Here is a tiny trained network, its code and every weight. The questions are about switching its units off for an input and a class, where a switched-off unit gives its printed mean instead of its output.

import numpy as np


def w(rows, s, z=0):
    codes = np.array(rows[::2]) - 128.0
    scale = np.full(codes.shape[1], s)
    scale[-1] = z or s
    return codes * scale


def norm(h):
    return h / np.sqrt((h * h).mean(-1, keepdims=True) + 1e-5)


def f(y):
    return y / 2 * (1 + np.tanh(0.7978845608 * (y + 0.044715 * y**3)))


def log_softmax(a):
    a = a - a.max(-1, keepdims=True)
    return a - np.log(np.exp(a).sum(-1, keepdims=True))


def net(x, mask):
    res = np.array(x, float).reshape(1, 3) / 4 @ E
    u = 0
    for l in range(3):
        y = f(norm(res) @ A[l][:, :-1].T + A[l][:, -1])
        res = res + np.where(mask[u : u + 9], y, B[l][:, -1]) @ B[l][:, :-1]
        u += 9
    return log_softmax(norm(res)[-1] @ U[:, :-1].T + U[:, -1])


A, B = {}, {}
E = w([
[151,175,123,84,167],'x0',
[40,82,111,55,163],'x1',
[181,254,92,95,82],'x2',
],0.0059)
A[0] = w([
[5,43,20,44,78,175],'L0N1',
[62,216,188,163,84,25],'L0N2',
[168,71,244,156,27,101],'L0N3',
[152,88,122,254,36,155],'L0N4',
[53,90,98,103,165,29],'L0N5',
[156,87,165,111,173,186],'L0N6',
[139,122,110,157,121,64],'L0N7',
[200,136,226,131,166,158],'L0N8',
[183,179,165,54,121,1],'L0N9',
],0.0083,0.0018)
B[0] = w([
[96,123,94,94,47,254],'L0N1',
[226,145,161,111,141,131],'L0N2',
[143,50,158,149,146,174],'L0N3',
[186,40,210,124,166,200],'L0N4',
[198,155,81,41,98,179],'L0N5',
[133,140,2,165,164,156],'L0N6',
[175,114,140,117,185,124],'L0N7',
[47,172,45,101,191,158],'L0N8',
[119,126,162,105,170,162],'L0N9',
],0.0057,0.0075)
A[1] = w([
[155,57,133,183,77,95],'L1N1',
[111,97,121,201,164,8],'L1N2',
[104,52,121,127,112,226],'L1N3',
[131,135,84,49,136,209],'L1N4',
[82,126,88,153,163,182],'L1N5',
[82,137,107,113,10,241],'L1N6',
[113,150,163,116,109,56],'L1N7',
[111,102,116,76,96,137],'L1N8',
[149,150,235,79,179,82],'L1N9',
],0.012,0.0017)
B[1] = w([
[91,176,160,215,222,204],'L1N1',
[127,183,203,188,95,155],'L1N2',
[116,209,169,52,137,235],'L1N3',
[78,125,118,159,135,253],'L1N4',
[155,133,2,127,128,153],'L1N5',
[152,131,95,63,219,254],'L1N6',
[106,183,111,83,123,124],'L1N7',
[82,173,254,89,67,209],'L1N8',
[167,237,88,132,72,178],'L1N9',
],0.0074,0.0065)
A[2] = w([
[172,234,108,90,122,198],'L2N1',
[242,131,192,99,93,228],'L2N2',
[107,209,110,170,254,251],'L2N3',
[176,38,162,158,173,233],'L2N4',
[209,149,82,230,142,142],'L2N5',
[50,118,98,142,93,225],'L2N6',
[145,82,253,172,169,93],'L2N7',
[135,63,140,144,141,126],'L2N8',
[207,126,110,99,90,118],'L2N9',
],0.0086,0.002)
B[2] = w([
[136,97,150,178,89,245],'L2N1',
[86,61,143,108,156,170],'L2N2',
[95,90,117,172,107,254],'L2N3',
[46,193,90,149,146,162],'L2N4',
[151,77,149,22,129,193],'L2N5',
[243,133,77,141,139,156],'L2N6',
[2,113,139,189,121,202],'L2N7',
[85,151,108,59,108,123],'L2N8',
[168,80,162,111,193,134],'L2N9',
],0.0085,0.0067)
U = w([
[139,99,4,185,181,104],'0',
[194,138,104,141,170,2],'1',
[165,217,129,217,66,120],'2',
[191,158,114,161,202,6],'3',
[49,103,194,205,183,173],'4',
[237,79,203,163,116,161],'5',
[83,157,122,52,149,197],'6',
],0.015,0.0081)

Each question gives the input, the list of numbers given to net, and the class t.
The units are the neurons (one row each of A and B). Each row of codes is followed by its name. A weight is (code - 128) times the scale printed after its matrix; where a second scale follows, it is the last column's (A, B and U).
mask holds one flag per neuron, layer by layer. A switched-off neuron (its flag False) gives its mean, the last column of its row in B, instead of its output. The means were averaged over made-up inputs and are rounded, as every weight is.
A unit's drop is (log p(t) with every unit on - log p(t) with that unit switched off) / (log p(t) with every unit on - log p(t) with every unit switched off).
The circuit of an input: a set's keep is (log p(t) with only the set's units on - log p(t) with every unit switched off) / (log p(t) with every unit on - log p(t) with every unit switched off). Starting from the 12 units with the biggest drops (on a tie, the unit counted first), units are removed one at a time, each time the one whose removal leaves the highest keep (on an exact tie, the one counted first), for as long as the keep stays at least 0.8.
circuit, biggest first: the units of the circuit, biggest drop first
unit that matters most: the unit with the biggest drop
k most important neurons of layer l: the k neurons of layer l with the biggest drops, biggest first
drop of u: that unit's drop, to one decimal
input [8,-1,1], class 2: circuit, biggest first	L1N9, L2N1
input [0,3,8], class 2: unit that matters most	L0N1
input [1,-1,2], class 5: circuit, biggest first	L2N1, L2N7
input [8,5,3], class 2: 3 most important neurons of layer 0	L0N1, L0N9, L0N8
input [4,-1,-7], class 0: circuit, biggest first	L0N6, L1N5, L0N4
input [-4,2,6], class 5: 4 most important neurons of layer 0	L0N2, L0N8, L0N1, L0N6
input [-4,-5,5], class 5: 2 most important neurons of layer 1	L1N9, L1N8
input [0,0,4], class 2: 3 most important neurons of layer 0	L0N9, L0N6, L0N4
input [8,-1,2], class 2: 2 most important neurons of layer 1	L1N9, L1N6
input [3,0,-6], class 0: drop of L1N5	0.4
input [5,-5,1], class 5: 2 most important neurons of layer 1	L1N3, L1N8
input [4,0,-8], class 0: drop of L0N6	1.5
input [-7,-8,7], class 5: drop of L0N3	-0.1
input [8,1,-6], class 0: unit that matters most	L0N6
